Here is a tiny trained network, its code and every weight. The questions are about switching its units off for an input and a target symbol, where a switched-off unit gives its printed mean instead of its output.

import numpy as np


def w(rows, s, z=0):
    codes = np.array(rows[::2]) - 128.0
    scale = np.full(codes.shape[1], s)
    scale[-1] = z or s
    return codes * scale


def f(y):
    return y / 2 * (1 + np.tanh(0.7978845608 * (y + 0.044715 * y**3)))


def softmax(a):
    e = np.exp(a - a.max(-1, keepdims=True))
    return e / e.sum(-1, keepdims=True)


def log_softmax(a):
    a = a - a.max(-1, keepdims=True)
    return a - np.log(np.exp(a).sum(-1, keepdims=True))


def net(x, mask):
    ids = ['αγημξτφ'.index(c) for c in x.split()]
    T = len(ids)
    res = E[ids] + P[:T]
    q, k, v = (res @ M[0].T for M in (Q, K, V))
    z = softmax(np.where(np.tri(T) > 0, q @ k.T / 2**0.5, -1e9)) @ v
    res = res + np.where(mask[0], z, O[0][:, -1]) @ O[0][:, :-1]
    y = f(res @ A[0][:, :-1].T + A[0][:, -1])
    res = res + np.where(mask[1:13], y, B[0][:, -1]) @ B[0][:, :-1]
    return log_softmax(res[-1] @ U[:, :-1].T + U[:, -1])


Q, K, V, O, A, B = {}, {}, {}, {}, {}, {}
E = w([
[135,122,3,108],'α',
[109,151,26,128],'γ',
[93,77,80,219],'η',
[190,22,67,199],'μ',
[119,158,116,201],'ξ',
[216,125,80,112],'τ',
[153,117,196,72],'φ',
],0.019)
P = w([
[174,211,3,152],'0',
[149,156,121,108],'1',
[147,153,141,117],'2',
[151,144,157,122],'3',
[161,141,176,123],'4',
[154,128,188,126],'5',
[147,120,186,131],'6',
[155,106,200,134],'7',
[166,106,204,145],'8',
[162,112,201,152],'9',
[168,96,205,156],'10',
],0.0054)
Q[0] = w([
[210,119,2,93],'head 1',
[129,178,152,88],'head 1',
],0.013)
K[0] = w([
[158,7,83,133],'head 1',
[120,141,169,42],'head 1',
],0.011)
V[0] = w([
[131,64,122,139],'head 1',
[172,164,86,6],'head 1',
],0.012)
O[0] = w([
[99,93,67,2,254],'head 1',
[159,238,98,118,56],'head 1',
],0.0085,0.005)
A[0] = w([
[177,134,139,120,164],'neuron 1',
[120,199,90,74,84],'neuron 2',
[125,167,232,178,73],'neuron 3',
[115,147,72,164,253],'neuron 4',
[152,89,67,170,207],'neuron 5',
[111,159,93,123,5],'neuron 6',
[79,124,168,124,103],'neuron 7',
[43,148,110,180,154],'neuron 8',
[142,174,114,129,215],'neuron 9',
[168,91,180,105,50],'neuron 10',
[100,51,138,63,55],'neuron 11',
[113,251,90,130,220],'neuron 12',
],0.015,0.0026)
B[0] = w([
[107,155,133,122,168],'neuron 1',
[179,121,101,165,184],'neuron 2',
[179,90,78,129,156],'neuron 3',
[89,108,178,129,176],'neuron 4',
[136,129,175,69,242],'neuron 5',
[144,97,71,109,136],'neuron 6',
[249,128,134,183,127],'neuron 7',
[109,166,58,148,162],'neuron 8',
[125,149,142,117,170],'neuron 9',
[86,123,94,112,161],'neuron 10',
[146,195,119,179,247],'neuron 11',
[103,108,177,130,212],'neuron 12',
],0.014,0.013)
U = w([
[28,172,145,170,254],'α',
[209,123,72,247,108],'γ',
[137,254,39,131,89],'η',
[131,68,148,101,150],'μ',
[168,113,103,131,97],'ξ',
[124,128,94,59,201],'τ',
[204,210,165,184,55],'φ',
],0.0098,0.0074)

Each question gives the input, a string of symbols that net reads in full, and the target symbol t.
The units are the heads (2 rows each of Q, K, V and O) and the neurons (one row each of A and B). Each row of codes is followed by its name. A weight is (code - 128) times the scale printed after its matrix; where a second scale follows, it is the last column's (O, A, B and U).
mask holds one flag per unit, heads first, then neurons. A switched-off unit (its flag False) gives its mean, the last column of its rows in O or B, instead of its output. The means were averaged over made-up inputs and are rounded, as every weight is.
A unit's drop is (log p(t) with every unit on - log p(t) with that unit switched off) / (log p(t) with every unit on - log p(t) with every unit switched off).
k most important neurons: the k neurons with the biggest drops, biggest first
drop of u: that unit's drop, to one decimal
input γ ξ τ γ μ, target τ: 3 most important neurons => (neuron 5; neuron 2; neuron 10)
input τ μ γ α ξ τ μ μ τ ξ, target γ: 3 most important neurons => (neuron 3; neuron 5; neuron 12)
input ξ ξ μ τ α μ, target τ: most important neuron => (neuron 5)
input ξ φ φ τ ξ α, target μ: 4 most important neurons => (neuron 11; neuron 12; neuron 4; neuron 8)
input φ τ τ ξ τ, target φ: 4 most important neurons => (neuron 2; neuron 12; neuron 10; neuron 9)
input ξ τ τ φ γ τ, target φ: 3 most important neurons => (neuron 2; neuron 12; neuron 10)
input ξ α μ ξ τ τ τ τ, target η: 4 most important neurons => (neuron 11; neuron 12; neuron 4; neuron 10)
input τ ξ ξ γ ξ α, target μ: drop of neuron 12 => 0.8
input τ τ γ, target α: drop of neuron 4 => 1.4
input τ τ φ γ, target α: drop of neuron 9 => 0.2
input φ τ μ τ, target η: drop of head 1 => 1.4
